Here is a tiny trained network, its code and every weight. The questions are about switching its units off for an input and a class, where a switched-off unit gives its printed mean instead of its output.

import numpy as np


def w(rows, s, z=0):
    codes = np.array(rows[::2]) - 128.0
    scale = np.full(codes.shape[1], s)
    scale[-1] = z or s
    return codes * scale


def norm(h):
    return h / np.sqrt((h * h).mean(-1, keepdims=True) + 1e-5)


def f(y):
    return y / 2 * (1 + np.tanh(0.7978845608 * (y + 0.044715 * y**3)))


def log_softmax(a):
    a = a - a.max(-1, keepdims=True)
    return a - np.log(np.exp(a).sum(-1, keepdims=True))


def net(x, mask):
    res = np.array(x, float).reshape(1, 8) / 4 @ E
    u = 0
    for l in range(3):
        y = f(norm(res) @ A[l][:, :-1].T + A[l][:, -1])
        res = res + np.where(mask[u : u + 5], y, B[l][:, -1]) @ B[l][:, :-1]
        u += 5
    return log_softmax(norm(res)[-1] @ U[:, :-1].T + U[:, -1])


A, B = {}, {}
E = w([
[97,102,133,157,140,114,121,223,208,207],'x0',
[143,187,175,145,210,193,193,113,196,75],'x1',
[237,141,86,68,173,255,6,110,101,97],'x2',
[158,141,136,188,78,74,116,163,117,105],'x3',
[123,196,186,186,154,59,116,41,90,180],'x4',
[150,215,48,113,185,165,98,150,36,111],'x5',
[127,85,57,109,60,144,67,73,129,46],'x6',
[77,68,143,135,142,102,115,211,22,93],'x7',
],0.0064)
A[0] = w([
[132,177,113,193,90,31,79,105,97,158,107],'0.n0',
[93,75,155,118,189,155,114,179,111,165,27],'0.n1',
[165,198,190,156,204,132,191,203,91,153,121],'0.n2',
[143,150,97,109,145,184,79,133,11,93,1],'0.n3',
[110,81,158,151,107,58,82,170,45,148,36],'0.n4',
],0.012,0.0023)
B[0] = w([
[107,193,142,208,125,122,198,101,140,204,218],'0.n0',
[80,152,179,141,79,131,152,172,178,203,177],'0.n1',
[152,223,153,89,39,188,163,97,88,160,254],'0.n2',
[147,54,65,2,159,148,74,165,137,4,252],'0.n3',
[129,89,45,206,127,34,148,191,78,161,224],'0.n4',
],0.0076,0.0078)
A[1] = w([
[76,188,120,121,192,177,128,177,161,196,152],'1.n0',
[149,104,143,155,15,119,216,113,204,39,61],'1.n1',
[132,127,138,154,171,88,188,139,176,178,6],'1.n2',
[137,52,172,100,86,139,124,180,251,110,43],'1.n3',
[77,181,71,104,191,161,157,77,147,115,64],'1.n4',
],0.012,0.002)
B[1] = w([
[108,127,140,119,97,164,141,103,158,179,225],'1.n0',
[57,120,134,98,136,161,152,109,198,122,254],'1.n1',
[170,145,93,93,154,192,81,126,89,55,228],'1.n2',
[64,78,97,160,210,151,90,97,132,168,236],'1.n3',
[190,130,146,150,108,8,132,153,141,133,182],'1.n4',
],0.011,0.0065)
A[2] = w([
[167,108,136,118,117,174,55,144,82,48,87],'2.n0',
[95,105,143,113,180,152,134,252,115,144,148],'2.n1',
[66,148,227,129,139,77,198,98,82,54,83],'2.n2',
[47,78,130,164,119,107,173,199,65,117,150],'2.n3',
[127,159,134,176,111,173,118,128,77,195,246],'2.n4',
],0.016,0.0011)
B[2] = w([
[106,166,111,102,103,160,158,169,1,93,250],'2.n0',
[84,149,148,101,120,171,190,6,184,81,224],'2.n1',
[122,204,140,136,33,144,186,146,155,196,190],'2.n2',
[190,138,103,198,184,82,61,173,136,103,252],'2.n3',
[161,155,163,90,73,88,162,90,161,103,254],'2.n4',
],0.0099,0.0083)
U = w([
[161,26,195,117,143,120,73,143,72,194,3],'0',
[134,103,78,24,134,177,124,182,11,26,160],'1',
[121,204,174,141,38,114,215,98,161,198,205],'2',
[18,30,102,121,184,188,127,109,203,110,102],'3',
[144,109,76,251,126,2,119,199,87,110,159],'4',
],0.0094,0.0036)

Each question gives the input, the list of numbers given to net, and the class t.
The units are the neurons (one row each of A and B). Each row of codes is followed by its name. A weight is (code - 128) times the scale printed after its matrix; where a second scale follows, it is the last column's (A, B and U).
mask holds one flag per neuron, layer by layer. A switched-off neuron (its flag False) gives its mean, the last column of its row in B, instead of its output. The means were averaged over made-up inputs and are rounded, as every weight is.
A unit's drop is (log p(t) with every unit on - log p(t) with that unit switched off) / (log p(t) with every unit on - log p(t) with every unit switched off).
The circuit of an input: a set's keep is (log p(t) with only the set's units on - log p(t) with every unit switched off) / (log p(t) with every unit on - log p(t) with every unit switched off). Starting from the 12 units with the biggest drops (on a tie, the unit counted first), units are removed one at a time, each time the one whose removal leaves the highest keep (on an exact tie, the one counted first), for as long as the keep stays at least 0.8.
units of the circuit, in order: the units of the circuit, biggest drop first
most important unit: the unit with the biggest drop
top k neurons: the k neurons with the biggest drops, biggest first
top k neurons in layer l: the k neurons of layer l with the biggest drops, biggest first
drop of u: that unit's drop, to one decimal
input [6,2,-8,4,-7,6,6,5], class 4: most important unit => 2.n3
input [-7,5,-3,-5,-8,-4,-1,-6], class 3: top 2 neurons => (1.n3 0.n2)
input [-4,-5,6,7,3,-2,-3,2], class 4: top 3 neurons in layer 0 => (0.n4 0.n0 0.n2)
input [6,5,-6,1,-8,-1,-5,-2], class 3: top 3 neurons in layer 1 => (1.n3 1.n1 1.n2)
input [-6,-7,-7,-2,4,2,-2,0], class 4: top 2 neurons => (0.n4 2.n3)
input [-7,-1,2,-6,-1,-8,-4,-7], class 3: top 2 neurons in layer 0 => (0.n2 0.n0)
input [3,-6,-8,4,5,-8,-5,-4], class 4: top 3 neurons => (0.n4 0.n2 2.n3)
input [-1,-2,6,1,-3,-7,-6,7], class 4: top 3 neurons => (0.n4 2.n3 1.n1)
input [4,-8,-8,2,8,-8,-4,6], class 4: top 2 neurons => (0.n4 2.n3)
input [-8,-5,-8,-5,-3,8,-2,4], class 4: top 2 neurons => (2.n3 1.n2)
input [-2,4,-4,0,-5,-4,6,8], class 3: drop of 1.n1 => 0.7
input [-5,-3,3,1,3,-6,2,8], class 4: drop of 2.n3 => 0.1
input [7,1,-1,2,4,0,6,4], class 4: drop of 0.n4 => 1.4
input [-1,-7,-5,5,-1,-3,-7,-1], class 4: units of the circuit, in order => (2.n3)
